Here is a tiny trained network, its code and every weight. The questions are about switching its units off for an input and a class, where a switched-off unit gives its printed mean instead of its output.

import numpy as np


def w(rows, s, z=0):
    codes = np.array(rows[::2]) - 128.0
    scale = np.full(codes.shape[1], s)
    scale[-1] = z or s
    return codes * scale


def f(y):
    return y / 2 * (1 + np.tanh(0.7978845608 * (y + 0.044715 * y**3)))


def log_softmax(a):
    a = a - a.max(-1, keepdims=True)
    return a - np.log(np.exp(a).sum(-1, keepdims=True))


def net(x, mask):
    res = np.array(x, float).reshape(1, 5) / 4 @ E
    y = f(res @ A[0][:, :-1].T + A[0][:, -1])
    res = res + np.where(mask, y, B[0][:, -1]) @ B[0][:, :-1]
    return log_softmax(res[-1] @ U[:, :-1].T + U[:, -1])


A, B = {}, {}
E = w([
[222,102,162,225],'x0',
[165,241,82,149],'x1',
[127,171,251,84],'x2',
[92,130,143,154],'x3',
[133,128,126,125],'x4',
],0.017)
A[0] = w([
[167,76,114,175,80],'neuron 0',
[159,79,146,167,138],'neuron 1',
[193,167,159,193,71],'neuron 2',
[105,145,139,96,100],'neuron 3',
[110,118,162,120,147],'neuron 4',
[183,119,165,203,178],'neuron 5',
[83,32,38,122,254],'neuron 6',
[149,143,158,147,98],'neuron 7',
[131,85,149,120,215],'neuron 8',
[171,152,191,138,118],'neuron 9',
[149,119,143,165,186],'neuron 10',
[120,131,135,95,92],'neuron 11',
[148,250,144,160,136],'neuron 12',
[123,116,167,104,140],'neuron 13',
[116,84,171,105,137],'neuron 14',
[124,228,98,97,190],'neuron 15',
[110,201,98,162,194],'neuron 16',
[116,138,175,93,177],'neuron 17',
[175,101,178,148,117],'neuron 18',
[155,241,178,135,52],'neuron 19',
[135,127,186,85,157],'neuron 20',
[167,80,111,60,165],'neuron 21',
[120,177,83,136,96],'neuron 22',
[104,115,124,89,135],'neuron 23',
[141,137,59,168,177],'neuron 24',
],0.017,0.0085)
B[0] = w([
[148,79,113,174,185],'neuron 0',
[132,68,131,166,189],'neuron 1',
[157,79,76,86,201],'neuron 2',
[140,138,167,140,157],'neuron 3',
[138,123,169,112,160],'neuron 4',
[160,9,109,120,222],'neuron 5',
[33,78,39,93,252],'neuron 6',
[125,107,120,98,154],'neuron 7',
[90,102,171,147,178],'neuron 8',
[113,74,162,73,185],'neuron 9',
[154,67,133,134,176],'neuron 10',
[105,141,161,142,143],'neuron 11',
[144,157,90,54,227],'neuron 12',
[142,150,182,117,163],'neuron 13',
[124,135,166,132,179],'neuron 14',
[92,189,98,135,229],'neuron 15',
[167,170,86,122,208],'neuron 16',
[128,146,211,126,183],'neuron 17',
[97,71,178,119,187],'neuron 18',
[132,132,110,59,207],'neuron 19',
[131,145,189,128,185],'neuron 20',
[93,135,146,146,162],'neuron 21',
[152,172,49,184,180],'neuron 22',
[113,151,136,118,162],'neuron 23',
[166,133,25,152,207],'neuron 24',
],0.014,0.024)
U = w([
[88,69,84,57,255],'0',
[113,177,58,211,154],'1',
[101,155,199,167,215],'2',
[142,203,138,94,8],'3',
[113,44,100,248,48],'4',
[238,95,58,208,95],'5',
[171,58,189,159,22],'6',
],0.012,0.0056)

Each question gives the input, the list of numbers given to net, and the class t.
The units are the neurons (one row each of A and B). Each row of codes is followed by its name. A weight is (code - 128) times the scale printed after its matrix; where a second scale follows, it is the last column's (A, B and U).
mask holds one flag per neuron, in row order. A switched-off neuron (its flag False) gives its mean, the last column of its row in B, instead of its output. The means were averaged over made-up inputs and are rounded, as every weight is.
A unit's drop is (log p(t) with every unit on - log p(t) with that unit switched off) / (log p(t) with every unit on - log p(t) with every unit switched off).
The circuit of an input: a set's keep is (log p(t) with only the set's units on - log p(t) with every unit switched off) / (log p(t) with every unit on - log p(t) with every unit switched off). Starting from the 12 units with the biggest drops (on a tie, the unit counted first), units are removed one at a time, each time the one whose removal leaves the highest keep (on an exact tie, the one counted first), for as long as the keep stays at least 0.8.
circuit, biggest first: the units of the circuit, biggest drop first
k most important neurons: the k neurons with the biggest drops, biggest first
drop when u is switched off: that unit's drop, to one decimal
input [8,-8,0,-6,5], class 4: circuit, biggest first	neuron 1
input [4,6,0,7,2], class 5: 4 most important neurons	neuron 6; neuron 16; neuron 24; neuron 22
input [0,4,2,6,6], class 3: circuit, biggest first	neuron 6; neuron 5
input [0,4,6,-1,4], class 3: 2 most important neurons	neuron 6; neuron 5
input [5,1,-4,-7,-8], class 5: 2 most important neurons	neuron 24; neuron 2
input [-1,1,8,0,-3], class 3: 2 most important neurons	neuron 19; neuron 12
input [3,0,8,8,-3], class 6: drop when neuron 6 is switched off	0.7
input [8,-1,7,3,-4], class 6: drop when neuron 6 is switched off	0.2
input [1,-1,0,5,2], class 4: drop when neuron 19 is switched off	0.2
input [1,-6,-2,-2,7], class 4: 2 most important neurons	neuron 12; neuron 19
input [0,2,-7,-4,4], class 1: 2 most important neurons	neuron 6; neuron 5
input [1,8,-5,4,-3], class 5: drop when neuron 24 is switched off	0.2
